[128 = 0]

z700-z365: [115 128 134 115 162 148 140 107  86 140 117 151  99 150 187 145 124  87
 116 152 163 143  98  90 180 120 149 135 156 128 147 134 100 162  78 195
 152 146 140 110  85 119 147 130 107 115 104 137 136 200 135 108  91  88
 213 104 125 149 126 138 111 119 141 151 140 130  84 103  70 161  96  69
 141  73 164 123 151  87 174 159 133  90 152 152 145 193]
z208-z220: [171 187 178 147  79 131 165 148 163  86 162 148 114 124 110 141 166  84
 162 105  95  87  96 109  89 136 121  90 109 140 147 133  88 149 184 220
 160 127 112 129 122 120 146 122 105  90 107 191 153 149 119 114 133 149
  92 116 121 122 187  99 137 157  87 168  55 112 142  89  86  97 138 121
 158 159 135 121 177 171 104 110 161 116 150 135 165 142]
z565-z727: [120  93 172 119 152 147 100  98 114  49  59 225  88 104 131  88 187 180
 133 194 101  44 120 147 141 117 128 122 164 102 144 143 196 183  91 161
 110  92 126 166 107 206  93  73 167 233 172  67 141 101  98 128 115 169
 119  74 152 133 140  71  21  96  73  49  80 198  68 168  85 125  94 195
  29 140 128  95  89  88 170  91  73 122 114 112 169 111]
[122 120 135 108 121 139 126 123 112  99 103 177 113 125 137  88 148 185
 140 172 104 103 139 101 154 126 103 139 145 131 121 138 197 178  96 163
 120 101  92 182  88 135 117  73 188 182 177  90 135 113 146 127 109 141
 145 107 147 153 136 104  70 118  98  58 132 139 117 159 110 138 119 149
  79 138 107 112 101 111 142 110 114 134 121 106 116 142]	z565-z727
z221-z514: [118 109 148 131 128  98 131 155 134 115 104 159 162  90  79  99  91 131
 115 121 146 151 136 120 154  96 131 143 107 123 125 121 138 154 146 183
 117 155 159 142 139 122 143 111 184 106 123 163 112 136 148 123 189 111
  77 145  82 158 112 166 142 113 113  85 167 153  96 136 137 148 148 140
 134 157 168 146 179 130 121  96  87 135  85 136 129 166]
z700-z365: [ 57  78  88  56 188 164 101  93 184 138 123 107 146 146  86 110 121 104
  95 175 124 117 140 100  83 137 124 147 164 119 113 108  87 150  96 163
 111 165 144  67 106 106 139 105 146  95 147 152 160 135  97 130 127 129
 139  83 154 188 145 150 197  82 138  93 151 141 175 155 174 156  70  98
 107 111 112 162 126 145 151 142 134 165 159 134 162 129]
z80-z982: [131 107 152 103 138 148 142 122 103 109 149 133 140 137  88 187 100 113
 133 144 131 144 138 129 104 156 116 107 109 147 109 144 117 136 130 105
 126 116 106 127 110 142 175 141 135 152  98 125 138 123 118  90 107 158
 129 110 141 164 143 115 134 149 111 147 154 138 153 136 123 117 154 127
 134 102 127 121 124 126 111 164 107 144 137 105 125 136]
z562-z670: [159 119  92 197 106 153 106  64 182  93 153 209 129 181 167 104 111 130
 179 121  94 138 121 171 127 146 134 125 152 160 140 178 116 140 113  98
 121 113 122 202 131 178  91 141 141 185  40 132 122 102 142 176 183 161
 137 125 110 114  94  72 121 172 166 162  78 151 123  95 105 133 123 123
 116 172 184 169 101 123 116  68  78 120 108 168 109  70]
z643-z580: [162 124 168  77 104 131  89  91 111 123  95 122 175 165 132 177  72 142
 110 111 166 177 132  85 179  87 106 126 102  89 129 120 112 164 199  69
 212 159 201 109 129 126 171 122  74 111  75 140 174 129 172 125 168 140
 120  69 173 166  98  76  98 130 121 133  71  98 107 162 112 183 143 150
 143  94 121  97  71 121 141 135 122 115  77  87 132 114]
[ 69  90 102  58 178 151  68 139 133 138 112  76 150 125 126 140  94 110
  71 192 136 106 142 139  93 144  98 151 141 112 146 104 108 196  93 204
 141 143 110  50  91 119 140 134 102  65 128 143 198 172  78 113 105 103
 188 125 153 201 128 164 181  99 133 111 198 123 139 124 135 177  78  67
 144  71 126 165 115  87 181 124 136 115 129 121  98 152]	z700-z365
[121 157 102  90 112 131 105 149 131 130 104  96 130 137 102 150 101 156
 122 140 129 126 162 165  71 125 124 136 112 106 121 110 121 128 128 125
 119 125 108 126 131 136 127 141 118 128 128 142 137 107 117 147 115 135
 105 173 127 138 104 158 138 140 142 147 166  90 131 118 143 122 138 113
 146 130  88 143  92 108  99 118 136 132 127 117 125 121]	z700-z365
z504-z819: [118 182 111 140 135 137 126 131 122  80 132 140 128 142 143 100 143 103
 144  87 124 122  96 126 197 135 157 133 111 142 130 118 125 118 214 131
 136 105 155 131  98 154 133 155 128 145 135 123 105 133 120 131 134 120
 143  96 121 143 121 132 107 165 132  98 146 120 150 143 122 134 128 104
 106  75 119 107 133 122 104 168 141 143 140  96 141  93]
z80-z982: [153  87 154  80 141 150 152 118 114 139 130 133 113 163  90 175 121  75
 117 118 132 115 123 133 147 167 117 143 111 110  92 152 113 128 140 145
 111 132  97 111 146 163 166 108 135 133 121 139 128  88 118 160  86 151
  97  93 133 137 128 143 139 116 128 144 125  99 122 117  92 127 123 189
 108 105  99 141 154 111 121 132 122 154  93  74  84 146]
z504-z819: [ 97 148 162  89 158  79 131 110 192 101  97 121  71 114 125 152 113 192
 185  71 160 157  94 155 135  67 131  85 135 145 154 138 147 209 152 150
  89 118 103 150  82 117 104 206 116 132 113 105  78 118 113 163 126 124
 181 145 169 130 107 136 118 157 196  93 218 124  86  73 168 129  69  69
  66  87 147 156  78 123 119 122 119 133 158 112 104 103]
z221-z514: [142 141 140 152 121 121 129 142 130 126 134 157 114 102 124 148 155 142
 111 141 115 117 159 151 137 136  94 130 140 115 129 117 148 119 118 148
 134 143 125  98 154 130  97 144  99 118 131 109 119  96 101 121 111 125
 118  86 163  93  99 115 127 108 125 141 135 113 119 126 112 115 118 112
 131  88 121 131  99 142 122 163 122 113 115 141 131  70]

z291_z166: [170 108 155 118 155  68  98  86  45 153  93 129 141 107  17 156 172 164
 181 110 156 162 169 143  81 118 163  95 162 107  79 125 114  82 110 151
 128 249 149 113 127  95  89 174 103 190 108 140  58 146 157 161 149 113
  88 111 156 167 192 213  94 148 144 102  79 123  89 210 118  80 124 191
  66  32 103 173 150 172  54  82 173 123  78 137 126 153]
z39_z622: [ 74  79  94 203 127 120  95 124 124 153 144  97 163 176 158 166 108 134
  44  93 176 124 113 126 124 174 164  68 153 171  76 156 134 133  91 153
 135 126  57 172  60 145 117 125 127 131  93  98  92  89  76 146 121 131
 137 137 146 145  84 148 151  94 120 149  94 133 148 147 138 127  85 112
  88 161 136 140 114 140 123 205 143  60 109  85  92 119]
z856_z47: [136  93 167 115  77 137 135 108 120 158 110 141 127 103 109 147 147 138
 130  93 108 162 107 141 143 147 118 125 111 159 130 112  72 154 127 209
 143 140  96 151 127 117 112 125 125 114 115 121 159  58 108 155 123 102
 135 123  93 132  83 128 168 140 119 126 106 129 168 104 116  93 126 126
 158  91  78 158 138 147  80 175 144  77 162 120 157 101]
z908_z327: [171 121  98 119 181 114  94 104 107  80 103 133 107 106 150 177 172 147
 125 162 143  92 181 154 124  93 123 143  98 132 183 148 106 120 157 129
 177 192 170 133 159 152 110 140  66  96 130  99 161 119 128 134 130 124
 182  96 144 143 108 126 103 160 109 132 134  88 124 114 176  60 143 100
 125 159 129 140 148 138 178 146 123  55  99 125 127 164]
z591_z56: [ 85 160 168  87 112 162 126 147 178 209 154 136 220 103 141  45 158  81
 104 131 163 157 128 154 118 104 158  90 112 166 105 205 138 142 245 147
 133 143 111 180 171 112 123 182  82 127 126 157  81 149 133 135 101 109
 128 187  74 104 200 126 123 163 128 182 144 134  85 123 113 116 156 129
 105 142 185 178 149 138 146 146 125 105 195  94 151 159]
z331_z947: [129 162 121 152 138 112 116 160 133 141 100 154 146 112 103  96  91 173
 162 126 118 114 160 164 156 154  96 154  92  49  65  97 102 146 165 174
 133 153 126 113 133 144 128 115 106 161 118 147 108 122 160 124 118 108
 115 151 148 141  91 125 131  80 144 139 102 121 153 159 181  97 131 166
 136 147 184 169 109 164 143 108  71 144 108 139 174 192]
z496_z586: [149 162 136 101 111 179 180 119 181 135 150 129 159 140 176 196 101 103
 176 188 114 111 128 116 152 191 133 113 134  92 107 113 168 131 142 181
 151 123 108 129  93 164  99 108 161 143 110 129 138 135 117  68 159  99
 211 153 125 144 151 114 109 144 140 139 174  82  58 101  87  94 171 106
  40 140 131 180 139 148 116 149 142 138 101 151 131 103]
z984_z789: [101  77  98 126 111 125 115 131 130 119 130 119 138 103 126 118 146 112
 132  86 107 158 130 114 175 105  92 139 110 133 109 151 178 188  79 141
 163 197 146 164 132 113 106  70 144 137 152  95 143 117 155  93 170 112
  86 119 166 121 189 125 113 126 130 113 138 117 175 108 130 128 143  50
  96 129 119 155 153 116  70 174 112 137 128 100 170 146]
[129 130 137 108 113 105  84 107 131 105 143 141 134 180 150 164 121 102
 127 108 116 144 124 121 147 125 131 118  85 171 167 125 150  51  99 179
  75  90 126 158 108 184 185 116 113 164 111 149  18 123 132 133 156 172
  96 121 163 110 142 113 192 140 144  80  67 141 161 125 233 174 130 160
  92  94  73 107 146 119 158 123 149 161 202 190  52 110]	z39_z622
z335_z930: [104 137 139 133 179  96  95  93 202  97 150 143 152 145  66  86  69 105
 130 100 114 143  72  90 159 118 106 133 103 137 100  97  81  94 125  93
 125 115 155 128 141 174 203  91 114  44 137 142 154 114 134 164 120  96
 118 130 189  97  85 107  90  69  82  75 112 132 106 108 209 122 100 133
 124 104  52  26 116 112 147 166 168 206 111  74 141 115]
[113 135 103 125 136 181 112 107 148  76 164 161 120 110 112 168 133  91
  98 101 123 121 110 174 117 109  98 100 104 144  99 170 165  97 150 140
 105 175 137 154 110 174 184 167 137 157 164  94  86 154 103 136 148 151
 103 164 127  94 111 145 118 150  89 121 135 132  27 138 173 103 109 172
  79 103 192 198 162 158 143 129 105 103 129 153 148 126]	z591_z56
[150  49 245  42 110  66  88 147  90  87 197 165 100 171 101 137 213 125
 144  71 136  88 109  67 121 241  76 205 132 131  37 120 114 100 144 159
  94 146  91  96  73 167 215 191 154  69 119 161 129 200 110 111 203 108
  54 128  19 190 178 135 113 116 161  77   3  96  89 135 141 168 147 138
 152 159 153 159  75 107 170 141  96  94 166 102 109  72]	z291_z166
z496_z586: [129 140 109 139 121 128 153  63 163 140  96 117 125 127 129 122  72 154
 163 138 154 123 167 101 127 154  94 112 133 130 153 117  97  98 131 121
  88 125  76 163  80 115 129 123 191 174 170 121 147 139 120 187 177  76
 100 137 160  94 110 140  70 137 175 167 113  98  85 114 123 103 128  70
  77 147  98 151 110 123 109 135 145 137 148 165 102 102]
z306_z612: [141  94 140 106 139 156 131 145 114 143 129 132 151 153 121 108 108 123
 142 143 105 120 129 152 149 152  82  63 145 165 129 131 110 108 145 129
 151 140 164 155 145 198 141 156 153 115 100  78 128 110 110 144 151 110
 100 122 123 162 132  68 130 139 197 103 102  52 154 136 112 124 106 205
 147 123 112 158 118 154 114  90 117 157  75 131 100  91]
z847_z362: [142  95 158 139 157 150 143 153 116 118 140 109  82 128 113 108 106 156
 106 153 148 125 111 104 153  83 108 140 132 164 126 150 136 117 154 125
 120 159 125 131 123 180 134 169 124 135 113 120 118 144 168  93 181 113
 116 167 140 106 116 143 136 144 146 103 135 157 146 127 136 103  89 100
  99 152 126 119 101 144 153  86 162  98 140 127 146 116]
z908_z327: [102 127 135 184 140 101  59  62 111  85 184  90 145  88  85  95 147 105
 149 160 150 101 177 129  91  55 166 112 123 115 112 110  94  64 166 115
 115 108 105  67 103 169 121  96  59 140 101 161 133 148  77  98 118  53
  82 135 109 138 137 129 183 110 169 152 147  79 123 178  98 109 144  97
  51 117 147 179  88 144 109  98  61 119  63 133 166 148]
[ 99  79 117 169 218 106 132 141 119 109 154 171 159  81  99 159  89  83
 133 146  76  93 107 156  98 101 148 127 122 157 143 131 141 105 107 108
 175 153 175 156 138 101 149 135 109 148 194 105 142 120  91 118  85 156
 149 163 157 131 169 138 134 111 157 134 118 124 105 118 137 130 152 117
 154 128 129 112 130 125  90  96  62 133 109 116 144 127]	z306_z612
[ 89 109 104 118 142 140 103  93 128 107 143 129 131 129 115 129 122 205
 108 142 129 111 148 178 117 126  75 134  49  97 124 144 173 150 117 140
 144 157 125  98 151 163 135  79 148 145 125 113  97 139 146 111  86 117
  94 133 111  74  98 152 136 119 147 108 102 122 111 173  96 126  90  71
 139  91 135 112 126 134 128 144 103 179 135  69 166 171]	z331_z947
z306_z612: [124 163 168 133 126 169  98  88  87 105 126 155  99 129 129 111 158 248
 150  58 134 133  92 148 150 137 118 102 128 166  92 160  95 178 102 181
 111 120  95 126  59 185  94 135 117 144 133 189 151 115 154 110 185  83
 119 125  60 115 117 138 167 115 124 180 166 116 211 164 170 155 131 161
 135 114 106 136 138  91 133 208 142 103 133 148 109 129]
z79_z481: [ 86 151  52 214  76  84 148 238 129 144 140 161  85 123  69 117 132 143
 126  90 154 169  88 146  89 188 171  59  80 140 133 185 130 160 141 145
 142 147  94 161 164 145 163  93 100 155 109 123 171 102 183 131 144  92
 218  84  97 131 116 126 163 180 164 143  67 142 171 109 179  55  94 109
 125 194  87  92 205  43 200  78  70 129 193  38  79 142]
[169 232 103 100 109 153 176 120 161 162 122 104 147 132 182 187  68 157
 159 155 170  24 144 113 187 186 156 101 198  89 117  93 213 151 101 151
 106  56  83  66 106  92 119  87 191 142 158  81 127 138 154  40 111 135
 248 136 137 135 142 112 116 113 208 151 148  30  36 126  76 102 128  80
  36 126  84 188 159 145 146 234 207 152 136 177 141 132]	z496_z586
z847_z362: [205 117 117  89 170 135  96 130  91 116 112  99 127 122  90 165 150 119
 127 119 189  84  73 132 115  93 157 144 109 172 157 149 146 112 116  94
 116  92 195  99 161 128 165 107 143 184 129 148 132 105 177 107 132 149
 159 124 136 107 183 141 197 136 118 138  91 130  93 120  55 176 164 117
 120 117 140 194 163 136  92 170 108  91  98 163 180 100]
[134 115 159 117 135 128 135 129  86 129  88 140 120 112 161 141 168 118
 148 132 129  69 172 146 111 112 120 139 156  73 125 118 169 175 106 162
 128 123 120 122 144 138  70 162 101 179 126 128  82 126 192  97 132 117
 105 105 117 131 100 176  88 140 127 123 119 153 141 103  68  90 154 144
 147 175 152 149 106 123  78  72 143 117 188 167 145 167]	z335_z930
[150 150 108 159 155 127  85 206 108 129 108 170 118 146 146 136 153 156
 202 162 111 133 118 116 143 130 141 108 166  83 142  85 136 130 150 179
 122 130 125 149 190  86 111 141 136 130  98 113 116 187 125 110 139 138
  76 109 129 140 114  86 130 127 157  68 164 127 150  92  87 118 135 154
 152 149 145  92 159 141 152 144 140 152 117  49 116 157]	z591_z56
[136 140  99 154 127 195  77  42 211 109 140 152 118 129 124 118  90 130
 103 117 123 131  85  96 156 187 165 139  46 171 125 125 114 111 110  71
 120 134 148 125 151  88 147 102 138  66 141 159 182  87  68 142 100 113
 170 157 188 103 142 131 120  90 116 120 131  91 132 158 177 114 136 105
  80  97  99  86 156 122 137 163 120 178 117  53 111  94]	z335_z930
[ 93 104  79 122 162 107 115 107 131  91 116 146 166 157 107 110 151  89
 131  77  88 153 119 160 156 107  74 139 127 165 140 120 144 123 124 146
 152 129 124 151 188 148 119 124 132 124 102 180  90 144 149 155 114 147
  99 139 139 125 124 141 167 140 118 114 155 166 162 141 167 160 120 128
 120 131 166  94 105 117 118  85 147 149 166 130 151 159]	z496_z586
[169 148 132 149 125 134 118 138 106 112 120 141 194 134 131 121 160 126
 183 106 137 144 126 114 135 162 122 178 183 134 164 118 165 138 110   9
 108 159 176  77  81 159  83 131 168 170 118 165 117 178 127  66 158  65
 102 154 131  95 155 131  57 189  71 127 123 132  92 149 152 178 110 139
  77 170 163 111 112 139 157 100 195 147 103 132  98 101]	z856_z47
[137 111 157 143 126  95  60 136 114  97 139 118 155 143 111 172 135 123
 116 142 107  60 122 173  81 157 151 168  95 104 148 157 143 181  73 187
 149 101 168  94 145 143  73  97 138 196  86 161  37 138 165 104 160 200
 150 179 158  90 167  84  95 163 231 134 144 102 137 181 128  92  81 126
 148 171 118 132 107 163 189 128 155 185  74 219 108  99]	z908_z327
[117 110 171 123  85 157 109 146 144 165 138 153 146 188 131 136 147 139
 164 116 173 124  92  82 132 134 118 114 133 125  83 146 123 165  99 130
 117 119 104 161 100 147 146 194 145 117 114 144  92 144 124 119 131 115
 142  95 103 126 114 169  92 100 154  89  82 135 150 137 121 147 132 160
  96 147 105 115 156 136 165 114 113 101 128 141 109 111]	z291_z166
[167 143 160  87 167 156 130 103  99 168 148 101 171 164 148 136 110 125
 125 122 122 132 136 126 146 132 105 147 147 134 104 113 164 143 107 115
 126 129 115 119 118 112  77 116  89 131 156 110 135 124  96 152  96 191
 112 154 101  96 139 136 132  60 103  97 148 133  98 112  94 138 134 148
 146 102 131 160 119 143  94 160 118 116 100 201 138 101]	z79_z481
[117 120 148 117 101  83 124 152 104 119 145 112 133 112 139 155 150  75
 169 165 102 127  74 138  55 129 128 166 140 100 132 175 145 157 111 108
 119 107 132 122  94 163  94  70 198 141 124 135  32 177 103  66 110 149
 115 149 138  95 163 110 118 157 159 109  91 162 213 120 115 133 112 150
  71  63 129 150  61  87 131  95 114 177  92 185 111  69]	z908_z327
[138 115 162 103 150 123 148  74 128 118 154  88 158 150 151 110 142 141
 117 139  95 106 153 109 141  76 103 182 112  87 122  89  98 153 124 120
 105 132 119 122 124  93 107 106 134 124 179 126 117  83 108 133 114 160
  83 165 132 116  95 124 124 144  93 130 152  90 113 112  92 129 167 114
 125  72 171 121  95 144  71 166 168 128 137 163 156 144]	z79_z481
[ 84 218  79 136 119 169  83 159 157 116 145 159 156 130 159  90  53 119
  92 159  67  78 109 150 150  98 125 164 175 136 192 140 173 187 113 111
 134  86  74 119 108 112  98 144 178 104 141  72 159 103 113 123  93 109
 175 120 111 101  62  86 142 159 112 115 186 158 207  92 118 132 100 112
 222 187 153 120  85 112 138 180 104 133 171 129  71 131]	z291_z166
